Here is a tiny trained network, its code and every weight. The questions are about switching its units off for an input and a class, where a switched-off unit gives its printed mean instead of its output.

import numpy as np


def w(rows, s, z=0):
    codes = np.array(rows[::2]) - 128.0
    scale = np.full(codes.shape[1], s)
    scale[-1] = z or s
    return codes * scale


def norm(h):
    return h / np.sqrt((h * h).mean(-1, keepdims=True) + 1e-5)


def f(y):
    return y / 2 * (1 + np.tanh(0.7978845608 * (y + 0.044715 * y**3)))


def log_softmax(a):
    a = a - a.max(-1, keepdims=True)
    return a - np.log(np.exp(a).sum(-1, keepdims=True))


def net(x, mask):
    res = np.array(x, float).reshape(1, 5) / 4 @ E
    u = 0
    for l in range(3):
        y = f(norm(res) @ A[l][:, :-1].T + A[l][:, -1])
        res = res + np.where(mask[u : u + 5], y, B[l][:, -1]) @ B[l][:, :-1]
        u += 5
    return log_softmax(norm(res)[-1] @ U[:, :-1].T + U[:, -1])


A, B = {}, {}
E = w([
[191,95,131,120,182,62,110,126,115],'x0',
[18,200,143,240,253,89,114,211,95],'x1',
[134,197,31,51,187,160,12,161,200],'x2',
[186,206,215,150,154,168,70,56,124],'x3',
[183,126,106,140,139,210,140,187,53],'x4',
],0.0021)
A[0] = w([
[147,214,203,89,158,141,118,64,96,7],'L0N0',
[95,173,141,135,98,21,126,62,214,6],'L0N1',
[14,185,104,151,45,226,155,68,155,26],'L0N2',
[83,157,147,115,96,44,125,96,194,20],'L0N3',
[225,92,95,131,206,2,115,88,95,25],'L0N4',
],0.0052,0.002)
B[0] = w([
[149,66,79,222,96,121,129,148,180,224],'L0N0',
[72,48,135,100,186,216,93,73,77,252],'L0N1',
[201,101,244,79,110,95,101,247,161,254],'L0N2',
[101,28,120,100,168,228,120,104,71,194],'L0N3',
[130,144,253,82,46,171,111,251,177,246],'L0N4',
],0.0055,0.0013)
A[1] = w([
[105,138,219,135,86,55,173,38,62,47],'L1N0',
[126,87,171,170,106,136,173,127,81,68],'L1N1',
[232,150,83,145,147,242,153,216,3,4],'L1N2',
[165,124,116,93,57,172,162,96,160,69],'L1N3',
[46,197,133,119,61,218,143,142,133,82],'L1N4',
],0.0056,0.0027)
B[1] = w([
[169,140,80,119,122,243,195,154,123,195],'L1N0',
[165,174,42,85,157,222,124,156,168,200],'L1N1',
[32,3,183,81,159,186,86,51,148,227],'L1N2',
[76,165,156,144,169,60,125,124,76,250],'L1N3',
[191,111,161,120,174,80,121,122,121,120],'L1N4',
],0.0054,0.0018)
A[2] = w([
[81,3,12,94,72,49,168,202,141,61],'L2N0',
[128,154,164,154,175,195,112,176,104,192],'L2N1',
[144,185,52,29,177,135,14,129,209,35],'L2N2',
[210,121,115,19,20,99,123,11,109,100],'L2N3',
[228,102,140,228,104,139,105,2,186,9],'L2N4',
],0.0047,0.0013)
B[2] = w([
[188,151,153,183,88,135,37,56,154,199],'L2N0',
[116,146,97,89,91,43,118,104,109,212],'L2N1',
[173,105,131,148,65,200,254,133,88,239],'L2N2',
[31,186,110,182,236,75,124,207,112,255],'L2N3',
[145,113,100,138,64,111,70,93,139,171],'L2N4',
],0.0062,0.0029)
U = w([
[44,21,140,78,186,205,99,65,101,165],'0',
[192,158,66,133,83,220,253,159,107,178],'1',
[49,226,103,181,208,21,130,172,87,175],'2',
[167,119,251,70,84,102,99,228,170,155],'3',
[186,124,96,205,54,106,31,54,173,165],'4',
[163,142,114,62,139,70,147,91,157,41],'5',
[187,142,101,53,154,35,156,78,157,3],'6',
],0.0067,0.0034)

Each question gives the input, the list of numbers given to net, and the class t.
The units are the neurons (one row each of A and B). Each row of codes is followed by its name. A weight is (code - 128) times the scale printed after its matrix; where a second scale follows, it is the last column's (A, B and U).
mask holds one flag per neuron, layer by layer. A switched-off neuron (its flag False) gives its mean, the last column of its row in B, instead of its output. The means were averaged over made-up inputs and are rounded, as every weight is.
A unit's drop is (log p(t) with every unit on - log p(t) with that unit switched off) / (log p(t) with every unit on - log p(t) with every unit switched off).
The circuit of an input: a set's keep is (log p(t) with only the set's units on - log p(t) with every unit switched off) / (log p(t) with every unit on - log p(t) with every unit switched off). Starting from the 12 units with the biggest drops (on a tie, the unit counted first), units are removed one at a time, each time the one whose removal leaves the highest keep (on an exact tie, the one counted first), for as long as the keep stays at least 0.8.
units of the circuit, in order: the units of the circuit, biggest drop first
unit that matters most: the unit with the biggest drop
top k neurons: the k neurons with the biggest drops, biggest first
top k neurons in layer l: the k neurons of layer l with the biggest drops, biggest first
input [1,3,6,-5,0], class 1: units of the circuit, in order : (L2N2)
input [2,6,8,-4,-8], class 0: top 2 neurons : (L0N1; L0N3)
input [2,-2,4,-8,1], class 4: top 2 neurons : (L2N0; L1N1)
input [4,-1,4,2,0], class 1: top 2 neurons : (L2N2; L0N2)
input [5,-1,-1,7,6], class 4: units of the circuit, in order : (L0N0; L2N4)
input [0,-8,2,1,7], class 2: top 2 neurons : (L2N3; L0N3)
input [1,4,-3,6,-3], class 4: units of the circuit, in order : (L0N0; L2N4)
input [3,-8,6,-8,-1], class 2: top 3 neurons : (L2N3; L0N0; L1N1)
input [7,4,-1,8,2], class 4: top 2 neurons in layer 2 : (L2N3; L2N4)
input [7,6,4,-4,4], class 3: units of the circuit, in order : (L0N4; L2N3)
input [3,2,-1,-1,5], class 0: top 2 neurons : (L1N2; L0N2)
input [3,4,4,3,0], class 1: top 3 neurons : (L2N2; L1N3; L2N3)
input [-2,2,7,0,4], class 1: top 2 neurons : (L2N2; L0N3)
input [4,3,8,-8,-7], class 1: units of the circuit, in order : (L2N2)
input [1,1,7,-7,3], class 1: top 3 neurons : (L2N2; L0N0; L0N3)
input [-8,-8,-3,-3,-7], class 2: top 2 neurons in layer 1 : (L1N2; L1N3)
input [-3,0,5,-6,4], class 4: top 3 neurons : (L2N0; L1N1; L0N3)
input [4,3,2,0,-4], class 0: top 2 neurons : (L0N1; L0N3)
input [-5,3,5,6,-7], class 0: top 2 neurons in layer 0 : (L0N1; L0N3)
input [-5,0,2,3,4], class 3: units of the circuit, in order : (L0N2)
input [-8,7,5,8,-5], class 3: top 3 neurons in layer 2 : (L2N3; L2N2; L2N0)
input [-6,2,7,1,2], class 1: top 2 neurons : (L2N2; L0N4)
input [-7,6,0,-5,5], class 3: units of the circuit, in order : (L0N2; L2N3)
input [8,3,-5,-1,8], class 0: top 2 neurons : (L1N2; L0N2)
input [6,5,-7,1,-3], class 1: top 2 neurons : (L1N0; L0N2)
input [8,-5,-4,5,-3], class 3: top 2 neurons in layer 0 : (L0N4; L0N0)
input [-7,6,1,8,8], class 0: top 2 neurons in layer 1 : (L1N2; L1N3)
input [-7,-1,2,-6,-6], class 3: unit that matters most : L0N2
